Below are the code and all the weights of a small trained network. Each question names an input and a target symbol and asks about switching units off, where a switched-off unit gives its printed mean instead of its output.

import numpy as np


def w(rows, s, z=0):
    codes = np.array(rows[::2]) - 128.0
    scale = np.full(codes.shape[1], s)
    scale[-1] = z or s
    return codes * scale


def f(y):
    return y / 2 * (1 + np.tanh(0.7978845608 * (y + 0.044715 * y**3)))


def softmax(a):
    e = np.exp(a - a.max(-1, keepdims=True))
    return e / e.sum(-1, keepdims=True)


def log_softmax(a):
    a = a - a.max(-1, keepdims=True)
    return a - np.log(np.exp(a).sum(-1, keepdims=True))


def net(x, mask):
    ids = ['αγζλμφ'.index(c) for c in x.split()]
    T = len(ids)
    res = E[ids] + P[:T]
    r = res
    for j in range(3):
        rows = slice(2 * j, 2 * j + 2)
        q, k, v = (r @ M[0][rows].T for M in (Q, K, V))
        z = softmax(np.where(np.tri(T) > 0, q @ k.T / 2**0.5, -1e9)) @ v
        o = O[0][rows]
        res = res + np.where(mask[j], z, o[:, -1]) @ o[:, :-1]
    y = f(res @ A[0][:, :-1].T + A[0][:, -1])
    res = res + np.where(mask[3:27], y, B[0][:, -1]) @ B[0][:, :-1]
    return log_softmax(res[-1] @ U[:, :-1].T + U[:, -1])


Q, K, V, O, A, B = {}, {}, {}, {}, {}, {}
E = w([
[124,75,177,68,114,165,103],'α',
[80,130,74,104,232,89,82],'γ',
[111,140,55,118,162,185,57],'ζ',
[69,244,215,57,67,185,30],'λ',
[118,227,88,28,247,48,229],'μ',
[158,27,180,111,151,207,255],'φ',
],0.0086)
P = w([
[244,157,35,96,40,19,57],'0',
[52,93,143,73,116,42,43],'1',
[230,202,65,160,105,218,87],'2',
[3,236,156,86,204,114,148],'3',
[210,209,138,205,222,244,96],'4',
[61,215,187,79,184,180,236],'5',
],0.0056)
Q[0] = w([
[158,190,87,104,226,228,160],'h0',
[213,80,102,223,79,117,61],'h0',
[59,149,181,46,236,228,160],'h1',
[145,15,139,235,40,92,109],'h1',
[30,51,71,216,64,81,174],'h2',
[254,185,55,194,144,195,116],'h2',
],0.0065)
K[0] = w([
[48,181,178,103,182,199,172],'h0',
[88,145,68,47,63,25,128],'h0',
[87,164,137,211,206,208,111],'h1',
[127,149,58,60,51,66,86],'h1',
[199,95,157,161,60,159,48],'h2',
[3,106,179,89,162,74,116],'h2',
],0.0069)
V[0] = w([
[186,31,99,200,146,181,139],'h0',
[112,100,183,169,84,232,124],'h0',
[114,174,68,194,118,209,44],'h1',
[174,72,253,90,115,169,191],'h1',
[215,57,117,141,29,106,74],'h2',
[197,79,61,137,206,162,199],'h2',
],0.0075)
O[0] = w([
[187,125,54,239,140,149,3,2],'h0',
[210,84,218,214,193,133,38,57],'h0',
[217,36,234,220,85,14,129,163],'h1',
[169,248,167,139,204,250,93,61],'h1',
[249,148,139,150,190,123,9,41],'h2',
[16,160,76,252,57,172,73,90],'h2',
],0.0056,0.0051)
A[0] = w([
[9,100,128,167,89,219,216,111],'n0',
[121,132,69,186,153,192,16,158],'n1',
[72,122,116,59,248,107,96,254],'n2',
[181,85,51,64,165,54,70,244],'n3',
[117,33,237,109,3,133,65,172],'n4',
[140,63,222,222,101,32,118,200],'n5',
[185,173,125,204,142,203,86,142],'n6',
[117,190,68,30,150,127,22,208],'n7',
[102,49,144,87,2,179,19,246],'n8',
[204,57,186,126,230,28,5,170],'n9',
[188,26,184,204,179,16,94,201],'n10',
[90,213,65,146,105,200,229,140],'n11',
[49,91,143,162,83,176,209,149],'n12',
[205,178,46,139,213,36,193,132],'n13',
[126,103,79,180,131,195,43,168],'n14',
[114,174,76,91,218,63,51,240],'n15',
[129,172,90,176,198,64,185,189],'n16',
[141,23,143,196,65,222,187,161],'n17',
[229,143,167,110,141,51,64,81],'n18',
[199,147,218,62,251,104,131,200],'n19',
[46,152,104,97,171,179,196,204],'n20',
[183,190,175,207,137,166,80,206],'n21',
[206,193,126,118,146,42,215,117],'n22',
[129,147,154,106,10,34,192,186],'n23',
],0.0048,0.0032)
B[0] = w([
[212,198,55,62,109,100,65,200],'n0',
[26,88,115,170,222,134,109,126],'n1',
[158,173,134,147,66,167,159,230],'n2',
[151,152,182,154,79,208,222,182],'n3',
[46,55,139,191,102,54,141,165],'n4',
[180,104,212,157,230,23,32,138],'n5',
[63,54,127,140,220,101,92,125],'n6',
[147,212,62,208,189,240,115,186],'n7',
[28,124,37,251,58,162,190,162],'n8',
[220,198,213,65,226,117,44,158],'n9',
[188,89,232,86,211,2,31,143],'n10',
[164,140,139,108,198,63,26,214],'n11',
[179,189,67,102,98,93,40,186],'n12',
[96,65,182,239,41,160,183,165],'n13',
[46,67,90,189,214,133,143,122],'n14',
[184,162,165,183,142,229,116,180],'n15',
[129,110,190,198,97,106,95,169],'n16',
[167,144,63,216,70,147,68,132],'n17',
[138,212,109,23,201,123,84,140],'n18',
[135,150,192,97,150,242,196,200],'n19',
[151,143,113,117,71,116,97,255],'n20',
[81,88,144,157,225,94,30,132],'n21',
[79,55,113,194,169,188,195,178],'n22',
[47,31,126,174,169,94,149,237],'n23',
],0.0051,0.0072)
U = w([
[168,95,228,52,208,136,204,9],'α',
[47,117,80,244,252,208,92,38],'γ',
[150,170,63,52,154,59,54,4],'ζ',
[108,64,218,246,159,11,63,253],'λ',
[35,77,76,196,22,174,250,224],'μ',
[253,215,128,181,118,241,84,214],'φ',
],0.0047,0.0035)

Each question gives the input, a string of symbols that net reads in full, and the target symbol t.
The units are the heads (2 rows each of Q, K, V and O) and the neurons (one row each of A and B). Each row of codes is followed by its name. A weight is (code - 128) times the scale printed after its matrix; where a second scale follows, it is the last column's (O, A, B and U).
mask holds one flag per unit, heads first, then neurons. A switched-off unit (its flag False) gives its mean, the last column of its rows in O or B, instead of its output. The means were averaged over made-up inputs and are rounded, as every weight is.
A unit's drop is (log p(t) with every unit on - log p(t) with that unit switched off) / (log p(t) with every unit on - log p(t) with every unit switched off).
The circuit of an input: a set's keep is (log p(t) with only the set's units on - log p(t) with every unit switched off) / (log p(t) with every unit on - log p(t) with every unit switched off). Starting from the 12 units with the biggest drops (on a tie, the unit counted first), units are removed one at a time, each time the one whose removal leaves the highest keep (on an exact tie, the one counted first), for as long as the keep stays at least 0.8.
units of the circuit, in order: the units of the circuit, biggest drop first
unit that matters most: the unit with the biggest drop
k most important neurons: the k neurons with the biggest drops, biggest first
heads that matter: for each layer, one digit per head in row order, 1 if its drop is at least 0.15 and else 0, layers parted by /
input λ λ α λ γ, target α: heads that matter	001
input γ α λ λ, target α: units of the circuit, in order	h2, h0, n19
input γ φ φ γ, target γ: units of the circuit, in order	h0, h2, h1, n1
input μ γ μ γ, target ζ: heads that matter	101
input ζ φ ζ, target γ: units of the circuit, in order	h0, h2, n1, n14
input γ μ μ φ, target ζ: unit that matters most	h2
input ζ γ γ α φ φ, target γ: units of the circuit, in order	h0, h1, n6
input μ φ λ φ φ μ, target γ: heads that matter	110
input μ γ μ γ ζ, target μ: heads that matter	010
input ζ λ ζ α, target λ: units of the circuit, in order	h1, h0, n5
input λ λ μ λ φ α, target φ: units of the circuit, in order	h1, n23
input φ φ φ φ, target γ: units of the circuit, in order	h0, h1, h2, n1
input λ ζ γ, target λ: units of the circuit, in order	h1, n10
input μ α μ μ φ γ, target φ: units of the circuit, in order	h1
input γ λ ζ, target α: heads that matter	011
input ζ λ μ γ μ, target μ: 2 most important neurons	n13, n22
input μ ζ γ, target μ: heads that matter	110
input μ λ λ φ α ζ, target φ: heads that matter	010
input ζ ζ α α λ λ, target α: heads that matter	111
input μ μ α, target ζ: heads that matter	111
input μ φ ζ γ μ ζ, target ζ: unit that matters most	h2
input γ γ λ λ ζ, target α: heads that matter	111
input γ φ ζ, target γ: 2 most important neurons	n1, n14
input μ μ ζ, target ζ: heads that matter	101
input φ λ γ μ μ, target ζ: heads that matter	111
input γ λ φ, target α: heads that matter	101
input γ μ γ, target μ: heads that matter	010
input φ γ λ γ ζ φ, target λ: most important neuron	n5
input ζ φ μ μ λ, target ζ: 3 most important neurons	n0, n11, n12
input γ λ ζ λ, target λ: 2 most important neurons	n5, n4
